Below are the code and all the weights of a small trained network. Each question names an input and a class and asks about switching units off, where a switched-off unit gives its printed mean instead of its output.

import numpy as np


def w(rows, s, z=0):
    codes = np.array(rows[::2]) - 128.0
    scale = np.full(codes.shape[1], s)
    scale[-1] = z or s
    return codes * scale


def f(y):
    return y / 2 * (1 + np.tanh(0.7978845608 * (y + 0.044715 * y**3)))


def log_softmax(a):
    a = a - a.max(-1, keepdims=True)
    return a - np.log(np.exp(a).sum(-1, keepdims=True))


def net(x, mask):
    res = np.array(x, float).reshape(1, 5) / 4 @ E
    y = f(res @ A[0][:, :-1].T + A[0][:, -1])
    res = res + np.where(mask, y, B[0][:, -1]) @ B[0][:, :-1]
    return log_softmax(res[-1] @ U[:, :-1].T + U[:, -1])


A, B = {}, {}
E = w([
[127,129,126,127],'x0',
[135,246,121,127],'x1',
[89,134,166,4],'x2',
[3,132,172,188],'x3',
[189,123,244,163],'x4',
],0.0052)
A[0] = w([
[196,117,109,101,134],'N1',
[73,140,143,151,180],'N2',
[133,127,113,192,78],'N3',
[133,118,109,168,106],'N4',
[159,126,88,195,87],'N5',
[148,120,95,195,46],'N6',
[143,117,124,123,253],'N7',
[91,128,131,136,33],'N8',
[148,126,90,204,80],'N9',
[107,132,97,103,68],'N10',
[65,140,155,175,51],'N11',
[92,124,165,155,113],'N12',
[156,117,196,144,88],'N13',
[90,42,135,131,101],'N14',
[160,91,174,148,93],'N15',
[153,128,184,147,61],'N16',
[118,188,118,131,111],'N17',
[207,129,95,98,48],'N18',
[131,129,119,146,44],'N19',
[166,131,215,135,45],'N20',
[199,127,105,101,88],'N21',
[140,122,106,158,89],'N22',
[106,142,145,72,42],'N23',
[111,130,168,50,116],'N24',
[82,127,39,113,79],'N25',
[100,126,57,113,110],'N26',
[146,12,112,121,89],'N27',
[146,143,126,136,67],'N28',
[128,173,123,147,69],'N29',
[91,125,173,45,53],'N30',
[131,246,129,137,82],'N31',
[94,123,43,122,69],'N32',
[119,134,125,127,144],'N33',
[157,163,211,139,117],'N34',
[58,146,162,155,89],'N35',
[135,163,117,118,8],'N36',
[124,34,130,127,39],'N37',
[140,217,132,137,110],'N38',
[144,162,159,137,87],'N39',
[145,115,151,135,87],'N40',
[106,124,136,72,66],'N41',
],0.013,0.0057)
B[0] = w([
[5,156,178,65,190],'N1',
[60,192,142,90,212],'N2',
[150,140,197,128,147],'N3',
[149,140,158,140,139],'N4',
[193,153,196,170,166],'N5',
[181,105,202,153,141],'N6',
[104,214,88,170,252],'N7',
[108,78,164,83,107],'N8',
[197,143,205,177,168],'N9',
[128,78,143,146,119],'N10',
[29,118,196,30,160],'N11',
[72,133,121,89,160],'N12',
[100,72,101,195,165],'N13',
[176,111,69,41,185],'N14',
[127,100,77,151,164],'N15',
[103,77,124,160,138],'N16',
[162,114,85,105,141],'N17',
[15,94,209,12,162],'N18',
[151,81,158,106,98],'N19',
[102,30,148,202,163],'N20',
[14,129,193,39,168],'N21',
[145,130,156,140,124],'N22',
[185,83,179,131,123],'N23',
[195,159,202,203,179],'N24',
[92,37,118,214,182],'N25',
[94,70,114,191,170],'N26',
[215,76,65,27,196],'N27',
[129,108,136,108,105],'N28',
[159,106,125,95,115],'N29',
[216,113,223,155,162],'N30',
[227,44,62,34,172],'N31',
[90,57,119,196,164],'N32',
[125,136,121,132,139],'N33',
[100,85,75,206,188],'N34',
[36,126,190,16,176],'N35',
[150,56,148,68,99],'N36',
[205,58,101,67,148],'N37',
[204,100,61,78,161],'N38',
[138,93,103,122,123],'N39',
[122,105,123,134,121],'N40',
[160,112,178,156,130],'N41',
],0.025,0.0045)
U = w([
[38,95,198,81,102],'0',
[68,10,116,232,92],'1',
[195,123,253,172,136],'2',
[106,106,131,141,254],'3',
[161,70,91,81,118],'4',
[100,167,106,163,40],'5',
],0.0068,0.017)

Each question gives the input, the list of numbers given to net, and the class t.
The units are the neurons (one row each of A and B). Each row of codes is followed by its name. A weight is (code - 128) times the scale printed after its matrix; where a second scale follows, it is the last column's (A, B and U).
mask holds one flag per neuron, in row order. A switched-off neuron (its flag False) gives its mean, the last column of its row in B, instead of its output. The means were averaged over made-up inputs and are rounded, as every weight is.
A unit's drop is (log p(t) with every unit on - log p(t) with that unit switched off) / (log p(t) with every unit on - log p(t) with every unit switched off).
The circuit of an input: a set's keep is (log p(t) with only the set's units on - log p(t) with every unit switched off) / (log p(t) with every unit on - log p(t) with every unit switched off). Starting from the 12 units with the biggest drops (on a tie, the unit counted first), units are removed one at a time, each time the one whose removal leaves the highest keep (on an exact tie, the one counted first), for as long as the keep stays at least 0.8.
units of the circuit, in order: the units of the circuit, biggest drop first
top k neurons: the k neurons with the biggest drops, biggest first
drop of u: that unit's drop, to one decimal
input [-2,0,5,-1,-6], class 1: units of the circuit, in order	N25, N26
input [-1,6,4,5,6], class 1: units of the circuit, in order	N34
input [-1,8,3,8,7], class 0: top 3 neurons	N35, N11, N2
input [-1,1,1,-8,-8], class 0: top 2 neurons	N18, N21
input [-1,-4,7,5,-6], class 2: units of the circuit, in order	N30, N24
input [-4,-1,-8,-6,-4], class 2: units of the circuit, in order	N5, N9
input [3,4,7,3,-4], class 2: top 2 neurons	N30, N24
input [3,0,-5,5,1], class 0: units of the circuit, in order	N11, N35
input [5,7,-5,-3,-4], class 4: top 2 neurons	N31, N38
input [-5,-8,0,7,-1], class 4: top 4 neurons	N14, N27, N37, N1
input [-7,1,0,6,7], class 1: top 4 neurons	N34, N20, N13, N1
input [0,-1,4,1,3], class 2: units of the circuit, in order	N24, N30
input [-5,-1,-8,-6,-5], class 2: units of the circuit, in order	N5, N9
input [-2,-4,1,1,-7], class 1: units of the circuit, in order	N25
input [-3,-3,4,0,-1], class 2: units of the circuit, in order	N24, N30, N34
input [-1,-2,-3,5,6], class 1: top 3 neurons	N34, N13, N20
input [-1,-8,-7,-2,-6], class 4: top 4 neurons	N27, N14, N37, N24
input [-3,-5,4,-4,-1], class 4: top 2 neurons	N27, N2
input [-7,-4,-6,2,-8], class 1: top 2 neurons	N25, N32
input [6,-6,1,8,-6], class 0: units of the circuit, in order	N35
input [-6,-8,4,3,-7], class 4: top 2 neurons	N14, N27
input [-2,-8,7,3,1], class 4: top 3 neurons	N14, N27, N37
input [7,-8,-3,-4,7], class 4: top 2 neurons	N27, N37
input [-2,8,-5,0,5], class 4: drop of N18	0.0
input [-1,-1,-2,-6,2], class 0: drop of N18	0.2
input [-7,6,8,7,-1], class 2: drop of N24	0.7
